Below is a small trained network, with its code and all its weights. Each question gives an input and a class and asks what happens when units are switched off, that is, made to give their printed mean instead of their output.

import numpy as np


def w(rows, s, z=0):
    codes = np.array(rows[::2]) - 128.0
    scale = np.full(codes.shape[1], s)
    scale[-1] = z or s
    return codes * scale


def norm(h):
    return h / np.sqrt((h * h).mean(-1, keepdims=True) + 1e-5)


def f(y):
    return y / 2 * (1 + np.tanh(0.7978845608 * (y + 0.044715 * y**3)))


def log_softmax(a):
    a = a - a.max(-1, keepdims=True)
    return a - np.log(np.exp(a).sum(-1, keepdims=True))


def net(x, mask):
    res = np.array(x, float).reshape(1, 7) / 4 @ E
    u = 0
    for l in range(3):
        y = f(norm(res) @ A[l][:, :-1].T + A[l][:, -1])
        res = res + np.where(mask[u : u + 5], y, B[l][:, -1]) @ B[l][:, :-1]
        u += 5
    return log_softmax(norm(res)[-1] @ U[:, :-1].T + U[:, -1])


A, B = {}, {}
E = w([
[93,135,119,129,79,147,140,169,189,133],'x0',
[93,153,81,62,65,137,137,74,68,113],'x1',
[193,101,92,124,126,205,127,107,152,78],'x2',
[133,60,112,42,131,69,92,153,153,111],'x3',
[96,188,134,115,166,120,118,117,156,60],'x4',
[69,88,110,164,152,166,115,180,75,92],'x5',
[125,87,85,169,129,78,251,112,117,71],'x6',
],0.0029)
A[0] = w([
[180,169,135,95,110,84,166,25,225,193,169],'L0N1',
[127,105,97,196,122,80,180,105,79,92,213],'L0N2',
[144,93,147,201,167,112,119,156,185,140,2],'L0N3',
[48,129,120,121,31,178,173,193,254,140,61],'L0N4',
[104,148,128,137,154,164,90,176,109,131,114],'L0N5',
],0.0044,0.0012)
B[0] = w([
[71,63,73,176,192,173,112,197,57,88,249],'L0N1',
[181,169,141,48,146,150,88,141,179,189,252],'L0N2',
[126,73,112,186,77,87,169,2,125,63,155],'L0N3',
[176,125,209,82,185,138,143,84,33,109,201],'L0N4',
[196,124,64,95,186,104,136,133,152,175,164],'L0N5',
],0.005,0.0021)
A[1] = w([
[158,217,138,214,88,151,150,126,92,135,109],'L1N1',
[139,118,90,110,156,100,253,148,162,99,133],'L1N2',
[105,165,61,110,83,93,171,85,127,126,251],'L1N3',
[70,155,144,147,137,74,124,173,84,181,65],'L1N4',
[99,192,134,113,174,111,123,115,152,40,100],'L1N5',
],0.0051,0.0013)
B[1] = w([
[103,87,117,22,56,55,59,214,123,65,214],'L1N1',
[126,216,133,127,129,159,3,140,115,223,252],'L1N2',
[77,58,210,180,135,120,24,121,129,151,175],'L1N3',
[114,134,99,139,136,119,216,94,169,165,219],'L1N4',
[189,55,95,140,64,105,207,148,104,187,196],'L1N5',
],0.0056,0.0019)
A[2] = w([
[1,100,127,109,86,186,90,51,78,139,139],'L2N1',
[214,77,150,86,188,99,133,150,26,164,175],'L2N2',
[176,110,61,114,114,247,95,79,146,92,255],'L2N3',
[156,123,183,224,139,73,115,161,195,137,187],'L2N4',
[131,56,50,140,72,116,118,185,116,165,196],'L2N5',
],0.0043,0.00088)
B[2] = w([
[210,70,118,212,160,180,131,62,187,42,184],'L2N1',
[152,230,187,152,89,156,180,144,78,57,254],'L2N2',
[22,132,145,142,133,33,174,101,143,217,213],'L2N3',
[108,56,91,91,78,212,92,55,121,55,165],'L2N4',
[171,147,56,95,145,126,166,253,232,95,197],'L2N5',
],0.0046,0.0039)
U = w([
[140,18,135,176,103,163,66,7,163,44,232],'0',
[164,187,231,100,151,118,166,93,18,96,217],'1',
[126,115,95,52,74,66,60,223,159,79,169],'2',
[118,185,151,110,180,168,2,118,161,221,116],'3',
[45,102,118,145,128,76,213,71,192,215,2],'4',
[209,128,93,135,66,115,197,173,163,119,90],'5',
[97,133,74,150,210,179,162,166,122,112,34],'6',
],0.0069,0.00094)

Each question gives the input, the list of numbers given to net, and the class t.
The units are the neurons (one row each of A and B). Each row of codes is followed by its name. A weight is (code - 128) times the scale printed after its matrix; where a second scale follows, it is the last column's (A, B and U).
mask holds one flag per neuron, layer by layer. A switched-off neuron (its flag False) gives its mean, the last column of its row in B, instead of its output. The means were averaged over made-up inputs and are rounded, as every weight is.
A unit's drop is (log p(t) with every unit on - log p(t) with that unit switched off) / (log p(t) with every unit on - log p(t) with every unit switched off).
The circuit of an input: a set's keep is (log p(t) with only the set's units on - log p(t) with every unit switched off) / (log p(t) with every unit on - log p(t) with every unit switched off). Starting from the 12 units with the biggest drops (on a tie, the unit counted first), units are removed one at a time, each time the one whose removal leaves the highest keep (on an exact tie, the one counted first), for as long as the keep stays at least 0.8.
units of the circuit, in order: the units of the circuit, biggest drop first
most important unit: the unit with the biggest drop
k most important neurons: the k neurons with the biggest drops, biggest first
k most important neurons of layer l: the k neurons of layer l with the biggest drops, biggest first
input [8,4,-7,-5,6,6,-2], class 1: 4 most important neurons : (L0N4 L2N3 L2N5 L0N1)
input [6,-2,-6,3,-4,-6,7], class 3: 2 most important neurons : (L1N2 L1N5)
input [-4,4,1,2,7,6,-2], class 5: 2 most important neurons : (L1N5 L0N4)
input [1,6,-2,-6,1,6,-1], class 0: most important unit : L2N1
input [-4,-3,-7,5,0,0,2], class 4: units of the circuit, in order : (L1N4 L1N1)
input [0,6,5,3,-5,5,8], class 3: 2 most important neurons : (L1N2 L0N2)
input [-5,7,-4,-4,-3,-1,5], class 0: units of the circuit, in order : (L1N3 L2N1)
input [7,-5,6,7,1,-1,8], class 3: units of the circuit, in order : (L1N2 L1N1)
input [5,8,5,-3,-8,-4,2], class 0: 3 most important neurons : (L2N1 L1N3 L1N5)
input [-8,2,5,-1,-6,8,-5], class 1: units of the circuit, in order : (L2N2 L0N1)
input [3,2,8,-3,-6,-3,7], class 4: 2 most important neurons : (L2N3 L0N5)
input [-1,-8,4,2,8,-6,-5], class 0: 2 most important neurons : (L2N4 L1N1)
input [0,5,6,-1,-4,-3,1], class 4: 3 most important neurons : (L2N3 L0N3 L0N1)
input [4,5,0,2,4,7,-4], class 6: 2 most important neurons of layer 0 : (L0N5 L0N2)
input [0,4,-8,-4,5,7,-4], class 4: most important unit : L1N4
input [-4,-5,-4,-1,0,1,0], class 0: units of the circuit, in order : (L2N4 L0N3)
input [-3,-2,-5,-5,5,-3,3], class 2: 2 most important neurons : (L1N1 L0N4)
input [5,-3,0,-8,-6,6,4], class 2: units of the circuit, in order : (L1N1 L0N1)
input [4,5,-7,-8,-4,0,-6], class 2: 2 most important neurons : (L1N1 L0N2)
input [4,-5,4,-7,-6,-6,4], class 2: most important neuron of layer 2 : (L2N1)
input [4,7,8,-3,2,-1,1], class 4: 3 most important neurons of layer 2 : (L2N3 L2N4 L2N2)
input [5,4,8,7,4,-2,2], class 4: units of the circuit, in order : (L2N3 L1N1)
input [8,5,7,-3,-5,3,1], class 1: 2 most important neurons : (L0N4 L0N3)
input [6,-4,-4,-1,-8,-6,-6], class 5: 3 most important neurons of layer 1 : (L1N2 L1N3 L1N4)
input [-1,5,7,-2,2,-4,6], class 4: 3 most important neurons of layer 2 : (L2N3 L2N2 L2N4)
input [7,2,-5,-6,-2,-8,-2], class 6: 2 most important neurons : (L0N1 L1N4)
